Below is a small trained network, with its code and all its weights. Each question gives an input and a class and asks what happens when units are switched off, that is, made to give their printed mean instead of their output.

import numpy as np


def w(rows, s, z=0):
    codes = np.array(rows[::2]) - 128.0
    scale = np.full(codes.shape[1], s)
    scale[-1] = z or s
    return codes * scale


def f(y):
    return np.maximum(y, 0)


def log_softmax(a):
    a = a - a.max(-1, keepdims=True)
    return a - np.log(np.exp(a).sum(-1, keepdims=True))


def net(x, mask):
    res = np.array(x, float).reshape(1, 4) / 4 @ E
    y = f(res @ A[0][:, :-1].T + A[0][:, -1])
    res = res + np.where(mask, y, B[0][:, -1]) @ B[0][:, :-1]
    return log_softmax(res[-1] @ U[:, :-1].T + U[:, -1])


A, B = {}, {}
E = w([
[201,26,67,112],'x0',
[54,47,187,108],'x1',
[201,118,222,159],'x2',
[93,110,119,251],'x3',
],0.012)
A[0] = w([
[163,63,20,105,69],'N0',
[161,164,138,48,53],'N1',
[80,75,164,158,112],'N2',
[21,37,124,77,96],'N3',
[217,145,238,118,207],'N4',
[114,100,179,49,106],'N5',
[55,77,151,128,58],'N6',
[124,74,218,130,138],'N7',
[24,132,41,69,94],'N8',
[229,244,48,173,136],'N9',
[111,117,109,246,87],'N10',
[166,67,125,102,253],'N11',
[54,226,144,92,53],'N12',
[108,134,132,2,61],'N13',
[58,220,198,126,99],'N14',
[110,197,125,150,86],'N15',
[83,91,117,242,9],'N16',
[65,77,190,91,60],'N17',
],0.012,0.005)
B[0] = w([
[158,78,180,119,216],'N0',
[44,117,79,70,181],'N1',
[149,177,137,92,179],'N2',
[176,170,173,72,210],'N3',
[65,131,158,168,235],'N4',
[118,158,102,108,182],'N5',
[145,150,107,95,175],'N6',
[162,181,155,144,191],'N7',
[87,182,251,233,218],'N8',
[162,188,146,88,251],'N9',
[62,127,104,65,198],'N10',
[121,100,147,161,202],'N11',
[161,66,151,112,210],'N12',
[63,106,94,88,198],'N13',
[165,45,158,129,230],'N14',
[167,97,147,84,174],'N15',
[78,100,83,72,194],'N16',
[180,153,121,80,184],'N17',
],0.012,0.015)
U = w([
[47,97,89,65,168],'0',
[196,187,131,86,9],'1',
[178,5,160,123,92],'2',
[82,147,176,179,249],'3',
[113,119,142,140,254],'4',
[100,100,82,159,4],'5',
],0.017,0.0063)

Each question gives the input, the list of numbers given to net, and the class t.
The units are the neurons (one row each of A and B). Each row of codes is followed by its name. A weight is (code - 128) times the scale printed after its matrix; where a second scale follows, it is the last column's (A, B and U).
mask holds one flag per neuron, in row order. A switched-off neuron (its flag False) gives its mean, the last column of its row in B, instead of its output. The means were averaged over made-up inputs and are rounded, as every weight is.
A unit's drop is (log p(t) with every unit on - log p(t) with that unit switched off) / (log p(t) with every unit on - log p(t) with every unit switched off).
The circuit of an input: a set's keep is (log p(t) with only the set's units on - log p(t) with every unit switched off) / (log p(t) with every unit on - log p(t) with every unit switched off). Starting from the 12 units with the biggest drops (on a tie, the unit counted first), units are removed one at a time, each time the one whose removal leaves the highest keep (on an exact tie, the one counted first), for as long as the keep stays at least 0.8.
circuit, biggest first: the units of the circuit, biggest drop first
top k neurons: the k neurons with the biggest drops, biggest first
drop of u: that unit's drop, to one decimal
input [7,-7,-3,6], class 1: circuit, biggest first -> N9
input [8,-3,-8,3], class 2: top 3 neurons -> N0, N4, N7
input [-4,-1,3,0], class 2: circuit, biggest first -> N8, N14
input [5,-3,-4,-8], class 0: top 2 neurons -> N1, N13
input [-6,6,-8,0], class 3: top 2 neurons -> N8, N9
input [8,-7,-1,-6], class 2: top 2 neurons -> N0, N11
input [-8,3,7,6], class 2: top 2 neurons -> N14, N8
input [4,6,1,6], class 0: top 4 neurons -> N16, N10, N9, N8
input [-6,-2,-6,-1], class 2: top 2 neurons -> N12, N14
input [7,-3,-4,-5], class 2: top 2 neurons -> N0, N10
input [7,-8,8,3], class 1: top 2 neurons -> N9, N8
input [-1,5,-4,-4], class 1: top 3 neurons -> N3, N4, N17
input [-4,2,6,8], class 0: top 3 neurons -> N16, N10, N8
input [-7,-7,-1,-8], class 0: circuit, biggest first -> N1
input [6,5,-8,3], class 3: top 2 neurons -> N8, N14
input [-6,1,-2,5], class 2: drop of N14 -> 0.6
input [-4,4,-8,-7], class 3: drop of N7 -> -0.1
input [5,2,-7,6], class 3: drop of N13 -> 0.3
input [-1,6,-8,-3], class 3: drop of N9 -> 0.1
input [1,-4,7,1], class 3: circuit, biggest first -> N4
